What can hang from each mark
q298: q367 q792
q472: q453
q190: q453 q792
q367: q202 q298
q892: q792
q792: q202 q298
q37: q892
q202: q37 q190 q472 q892

Each row was made from one small tree. The marks that hang from a mark follow it in brackets, in the order of their numbers. Every link used is in the known rows. Write each row's tree.
Known rows
q190[q453 q792[q202]]: [ 17  10  28 -15 -12 -10 -14 -23 -23  21  -8 -16  10  -2  -1   4  -3   0
   0  -9  32 -29  16  21  18   3  -7   9 -27 -17   3   4 -12 -46  32  16
  30]
q298[q792[q202[q892]]]: [ 29  26  21  -8   7  -7  -3 -12 -14  15   1   5   1  -3  -1   4 -13  -4
   8 -22  39 -32   6  11  26 -11 -10   3  -9 -29  30  15  -1 -36  15  16
  29]
q792[q202[q37 q472 q892]]: [  8  11  36  14  -1 -12   1   4   7  26  -1   9 -17 -27  -2  33 -28 -11
   8   6  41  -7   0  29  49  -6  24 -10 -21 -45  25  -9  14 -46  11   6
  13]
q298[q792[q202[q190]]]: [ 29  19  31 -14 -14  -7 -20 -26 -13  22  -6 -16  26  -9   2  14 -18  10
  11 -18  17 -29  18  23  29  -6  -3   6 -23 -15  12  23 -16 -43  22  22
  24]
q202[q37 q190 q472 q892[q792]]: [ 22  18  26  18 -10 -14 -24  -1   7  28   7  -2  -2 -16  20  31 -28   4
   4  -6  30  10   3   6  55   7  18  12 -18 -40  14  -6   8 -42   6  -5
 -12]
q792[q202[q472[q453]] q298[q367]]: [ -6 -29  32 -12  -9 -12  -2 -22 -20  34 -10   5   9  -1   6  26 -39   0
   0  -9  15 -57  42  19  21  30   8   4  -7 -15   3   8  -2 -60  13  47
  15]
q892[q792[q202]]: [ 23  18  19  -9  -2 -15 -13 -17  -9  12 -15 -17   8   8  10   6 -21  -1
   8 -25  30 -41  25  11  25   4  -4  12   0 -30  13  -2  -2 -36  15  19
   4]
q298[q367[q202]]: [ 18  -9  13 -16  -8   0 -18   0   9  22 -10   2  11  19  26  13 -17  -4
  -2 -18  30 -42  30   9  27  13  -4  -2 -14 -13  12  19 -33 -56  12  31
  14]
q37[q892[q792[q202 q298]]]: [ 26  18  14  -6 -13 -18  -9 -13 -20  -9 -10  -1   8   5  12 -10 -27 -12
  -2 -52  29 -39  31   1  22  15 -14  13  28 -38  30  -3   1 -27  -5  22
 -10]
q792[q202[q472] q298]: [ 13  -8  36  -7 -11  -8  -6 -17 -26  21 -11  -3   1  -9  13  23 -29  -2
   8  -7  20 -36  35  28  29  14   6  -8  -5 -31  -2   9  -6 -51  20  40
  13]
q792[q202]: [ 18   7  20  -9  -7 -14  -4 -13 -10  14 -18 -17   2   0   0   9 -17  -3
   4  -7  32 -38  19  22  27   2   3   2 -15 -23  12   7 -15 -43  21  26
  23]
q202[q37]: [ 23  10   9   2 -21 -13  -7   2  -4  18 -18  -5  -5  -9  20  23  -6 -11
  -4  11  50 -19   8  20  42   9   4   7 -26 -22  13  10 -25 -39  15  18
   6]
q792[q202[q37] q298]: [ 21  -3  23  -5 -20 -10   4  -9  -8  18 -19   7   2 -12  18  26 -14 -11
  -2 -12  40 -30  19  34  27  10   2   3 -10 -34  19   6 -21 -32  13  31
   2]
q190[q792[q298]]: [ 28  -1  12 -18 -23   2  -6 -22 -42   5 -12   3   0  14  28   2   9  -2
  -6 -15  38 -29  31  11  17  20 -22   7  -6 -13  -3  23 -33 -38  29  34
  16]
q190[q453 q792[q202 q298[q367]]]: [  7 -19  25 -24 -17 -10  -1 -26 -25  13  -7   6  20  15  15   2  -6   2
 -14 -35  19 -47  37  20  -6  22 -17   7  -5 -19   0   3 -21 -48  23  33
  22]
q37[q892[q792]]: [ 30  30   0  -1 -14 -18 -20  -1 -15  -7  -8 -13   4   9  15 -13 -19 -12
  -5 -29  40 -25  21 -14  37  14 -12  14   7 -27  20   2  -6 -34  -4  10
  -4]
q298[q367[q202[q37 q190]] q792]: [ 28  -1  25  -8 -22   0 -31  -4  24  38   3  12  28  -6  31  35 -17  -2
   0 -21  28 -16  23  23  37   5   2   1 -30 -19  22  26 -29 -47  10  16
   2]
q367[q202[q37 q892] q298[q792]]: [ 42  22  11   4  -4   7 -12  15  21  28   9  30  -3  -5  31  27  -8 -12
   3 -26  45 -16   7  -1  37  -9 -23  -1 -15 -26  34  27 -12 -37  19  11
  16]
q37[q892[q792[q202]]]: [ 22  29  14   0  -8 -21 -12  -8  -7  -6 -10 -12   6   2  -1 -13 -29 -12
   5 -39  34 -31  19   0  33   4  -6  11  10 -36  32  -7  10 -32  -5   6
   0]
q37[q892]: [ 26  21   4   1 -19 -15 -13   4 -17  -5 -14 -14  -1  -1   6  -9 -14 -12
  -7 -11  43 -23  14  -3  40  11  -7   6  -8 -16  19  12 -19 -45   4  16
  16]
q367[q202[q190]]: [ 31   8  24  -7 -17   0 -36  -7   3  30 -10 -15  16   1  21  17 -16  12
   4  -8  23 -18  18  10  44   4   4   7 -30 -11   8  29 -35 -52  26  25
   9]
q298[q367[q202[q37 q190]]]: [ 16 -12  23  -5 -25  -9 -25   1  31  33  -8   8  20   0  28  29 -20   3
  -4 -12  25 -14  17  23  40  12  12   3 -29 -21  17  14 -36 -51   9  17
  -1]
q792[q298[q367[q202[q37 q472]]]]: [ 11 -25  32   0 -23   4 -13   3  11  37  -2  26   2  -4  44  42 -29 -12
  -3 -12  29 -27  35  24  38  24   8 -12 -10 -32  11  12 -17 -56   8  35
  -9]
q298[q367[q202] q792]: [ 30   2  15 -17  -9   6 -23  -8   3  26   1   8  18  13  32  14 -15  -6
   2 -28  31 -42  34   7  26   5 -17  -4 -13 -12  17  31 -27 -51  15  31
  17]
q892[q792[q298]]: [ 36  10   6 -10 -16  -8 -10 -15 -30   5 -13  -5   7  18  40   3 -14   0
  -5 -28  33 -44  39  -6  21  27 -21  15  11 -25   2  11 -22 -32  15  36
 -10]
q37[q892[q792[q202[q190]]]]: [ 22  28  21   0 -13 -25 -24 -15  -3  -1 -10 -20  21  -1  -3  -7 -30   1
   5 -42  19 -18  18   4  36   4   1  18   4 -32  24  -5   4 -35  -2   3
  -1]

Which tree is each row?
[ 21  21  18   7   6  -8 -16  -2 -14  18   7  -6 -11  -1  20  10 -28   0
   4 -12  33 -17  17  -9  41   9   0   5  -3 -33   7  -1   9 -46  12  11
   2]
q202[q472 q892[q792]]
[  6  13  41  16 -28 -20 -19   0  11  18  -6  -9   3 -39  -9  26 -36 -10
   8  -4  25   5   6  34  60  -1  30  -2 -22 -37  25  -5  11 -49  -2  -2
   4]
q792[q202[q37[q892] q190 q472]]
[ 27  14  12   2 -25  -1 -20  14  21  17   6  22   7  -7  23  12 -20 -29
  -5 -35  47 -19  17  10  42   4  -9  -4 -10 -26  42  17 -11 -40  -8  11
   1]
q298[q367[q202[q37[q892]]] q792]
[ 28   7  28 -13 -15 -15 -18 -30 -18  10 -14 -10  26   8  20   8 -25  15
   4 -40  10 -37  35  14  17  17  -4  18   5 -31   7   5 -16 -33  15  28
 -10]
q892[q792[q202[q190] q298]]
[ 43  11  22  -7 -25   2 -33   1  21  36   1  13  21 -11  35  35  -9   0
   5 -21  24 -12  16  12  40  -2 -14   4 -28 -13  18  34 -27 -43  26  16
  10]
q367[q202[q37 q190] q298[q792]]
[ 28  25  31   1  -5 -11 -10  -9   7  23   2   6   9 -22  -2  25 -17   1
   7 -18  34  -4  -5  25  37 -14   6   8 -26 -33  35  10  -5 -31  12   3
  14]
q298[q792[q202[q37 q190 q892]]]
[ 15  19  19  10 -20 -21  -1   5   6   3 -14   0  -4 -22  -7  10 -21 -24
   0 -12  48 -15   3  25  43  -1  10   1 -13 -35  38  -7   1 -34  -4   5
   8]
q792[q202[q37[q892]]]
[ 13  19  19  16   2  -8 -18   3  -4  34   8   4 -16 -19  13  28 -32 -10
   3   5  47 -11   5  -5  56  12  10  21 -24 -29  21  -2  19 -41  11   9
 -12]
q202[q37 q472[q453] q892[q792]]
[ 15  13  29   6  -5 -21  -6  -4  14  22  -9   3   4 -20  -4  22 -18   6
   1  -8  34  -1  -8  26  40  -6  20  10 -27 -36  29  -4  -9 -36  10   4
  11]
q792[q202[q37 q190 q892]]
[ 34   9  28  -6 -11  11 -27  -3  -1  35   8   6   7  -6  33  29 -22  -6
  14 -17  20 -32  38   4  39  -1 -21 -14 -17 -13   1  36  -5 -59  30  31
  23]
q367[q202[q472] q298[q792]]
[ 32   1  15 -12 -18  -7 -33  -2  11  25 -11  -4  22   8  29  18 -14  14
   3 -19  11 -23  27   3  33   5 -11   6 -19  -8   3  32 -36 -56  29  25
  16]
q367[q202[q190] q298]
[ 13  24  29   7  -7 -15 -18  -8  -7   7   0 -16  -2 -14  -2   2 -41 -14
  10 -29  26 -22  25   8  47   3   5  -2  10 -41  18 -10  27 -45  -3   6
   0]
q37[q892[q792[q202[q472]]]]
[ 37  22   1  -3 -22 -15 -15  -6 -29  -9  -9  -2   4  13  26 -14 -18 -12
  -9 -43  35 -33  31 -14  29  25 -21  16  24 -32  20   6 -11 -30  -3  24
 -16]
q37[q892[q792[q298]]]
[ 16   2  33 -18 -16 -17 -23 -20  -5  26  -2 -14  44  -2   1  15 -26  14
  -3 -31   5 -40  25  19  11   9  -6  10 -26 -13   6   7 -21 -55  18  21
  26]
q298[q367 q792[q202[q190[q453]]]]
[ 21  -1  -4  -8 -20 -20  -8  -6 -18 -12  -9   9  13  27  31 -16 -23 -11
 -15 -54  26 -45  41 -13  15  36 -21  13  30 -31  18  -2 -15 -37 -14  24
 -13]
q37[q892[q792[q298[q367]]]]
[ 22  27  18  19 -23 -16 -20   7   0   8   1  -5 -11 -20  17  14 -29 -23
   0 -12  42  -2  16   5  59  11   7   2  -4 -40  21 -11  16 -40  -5  -3
 -16]
q202[q37[q892[q792]] q472]
[ 42  27   9   3 -27  -1 -23  17  17  15   6  21   6 -13  28  13 -14 -27
   1 -34  44 -16  16   1  44  -4 -24  -1 -10 -23  39  27  -9 -38   6   9
   8]
q367[q202[q37[q892]] q298[q792]]
[ 16  21  27  -8   4  -9  -8 -14 -20  19   4  -3  -2   1  -7  -1  -4   2
  -4 -20  38 -18   3  11  16  -5  -5  12 -21 -23  17  -2  -5 -43  29  10
  32]
q190[q453 q792[q202[q892]]]
[ 14  12  22  18  -6  -7  -3  12   1  25  -1   5 -20 -21  13  33 -21 -11
  -1  13  46  -2   1  14  54   6  14  -5 -26 -34  17   1   2 -50  10   9
   9]
q202[q37 q472 q892]
[ 41  14  16  -6 -19   6 -21   7  15  28   2  18  10  -5  36  31  -8 -15
   6 -19  39 -26  22  10  38  -5 -23   0 -21 -18  20  32 -21 -39  24  22
  12]
q367[q202[q37] q298[q792]]
[ 24   6  20  -8   2 -11   8 -10 -21   9 -11  11  -4   6   8   5 -18   0
  -2 -26  37 -37  17  11  18  10  -5   4   4 -33  23   7 -14 -37  15  33
  15]
q792[q202[q892] q298]
[ 12  -9  39 -12 -13   1  -5 -29 -34  18  -3   3  -4  -5  14  17 -12  -3
   8 -13  24 -26  38  32  23   9  -2  -7  -4 -27  -4  11  -1 -47  27  30
  21]
q190[q792[q202[q472] q298]]
[ 21   4  35  11 -18   3 -26   7  14  40   0   2  -9 -24  27  43 -25 -16
  10  12  44  -6  16  25  61   3  19 -10 -34 -29  13  16  -9 -55  19  19
   1]
q367[q202[q37 q472]]
[ 20   6  21  -3 -31  -8 -20 -17  -5  19 -10  -5   7  -9  17  20   9   1
  -3   4  37   8   6  28  40   6   6  12 -37 -15   6  13 -27 -38  22   5
  12]
q202[q37 q190[q792]]
[ 16  16  21   6   0 -17   5   4   9  17 -11   8 -10 -12  -2  20 -17 -12
   3  -6  49 -16  -6  24  36  -6  11   5 -20 -40  35  -6  -6 -34   9   8
  12]
q792[q202[q37 q892]]
[ 27  32   3  11 -24 -20 -15   8   2   1  -8  -3  -3  -7  17   2 -18 -23
  -7 -23  51 -12  11  -1  48  10  -5  14  -2 -36  30  -6   0 -27  -8   0
 -16]
q202[q37[q892[q792]]]
[ 33   9  30   4 -19  10 -25   8  17  39  10  17   0 -22  37  45 -19 -16
  12  -8  32 -16  26  17  50  -2 -12 -13 -24 -22  12  29  -1 -52  27  21
  11]
q367[q202[q37 q472] q298[q792]]
[ 25   9  21  13  -6  -9  -6   1 -12  18   4  16 -14 -10  34  27 -27 -10
  -2 -17  40  -9  19   3  41  20   1   5   3 -47  17  -5   7 -34   5  17
 -20]
q202[q37 q472 q892[q792[q298]]]
[ 26  17  33  -3 -22 -11 -18 -17   2  28  -6  -6  19 -24   3  31 -16  -1
   7 -10  28 -12   9  37  37  -7   8   8 -32 -23  22  12 -12 -36  18  13
  11]
q298[q792[q202[q37 q190]]]
[ 13  15  25  -1  -2  -7   9 -10   0  15  -1  16 -16 -10  -1  13  -1 -13
   3 -10  53  -3  -6  29  33 -12   3   2 -18 -35  33  -4   1 -27  16  -1
  21]
q190[q792[q202[q37 q892]]]
[  7  10  21  16  -3  -9 -12   6  -6  39   2   4 -19 -26   4  33 -28  -9
   1  25  49  -7  -1   7  60  11  15  13 -38 -22  18   6   5 -52  17  18
   7]
q202[q37 q472[q453] q892]
[ -1 -28  31 -11 -10 -11   3 -18 -14  15  -9   7   9   2  14  23 -32   1
   1 -19  11 -48  46  29  18  24   6 -13   5 -32  -2   1  -8 -57   9  40
  14]
q792[q202[q472] q298[q367]]
[ 43  19  17  -9  -5   3 -29   1   8  26  10  14  17   6  25  16 -13  13
   5 -36  18 -16  15  -7  31  -6 -25   6 -14 -13  22  36 -22 -46  25  17
  24]
q367[q202[q190 q892] q298[q792]]
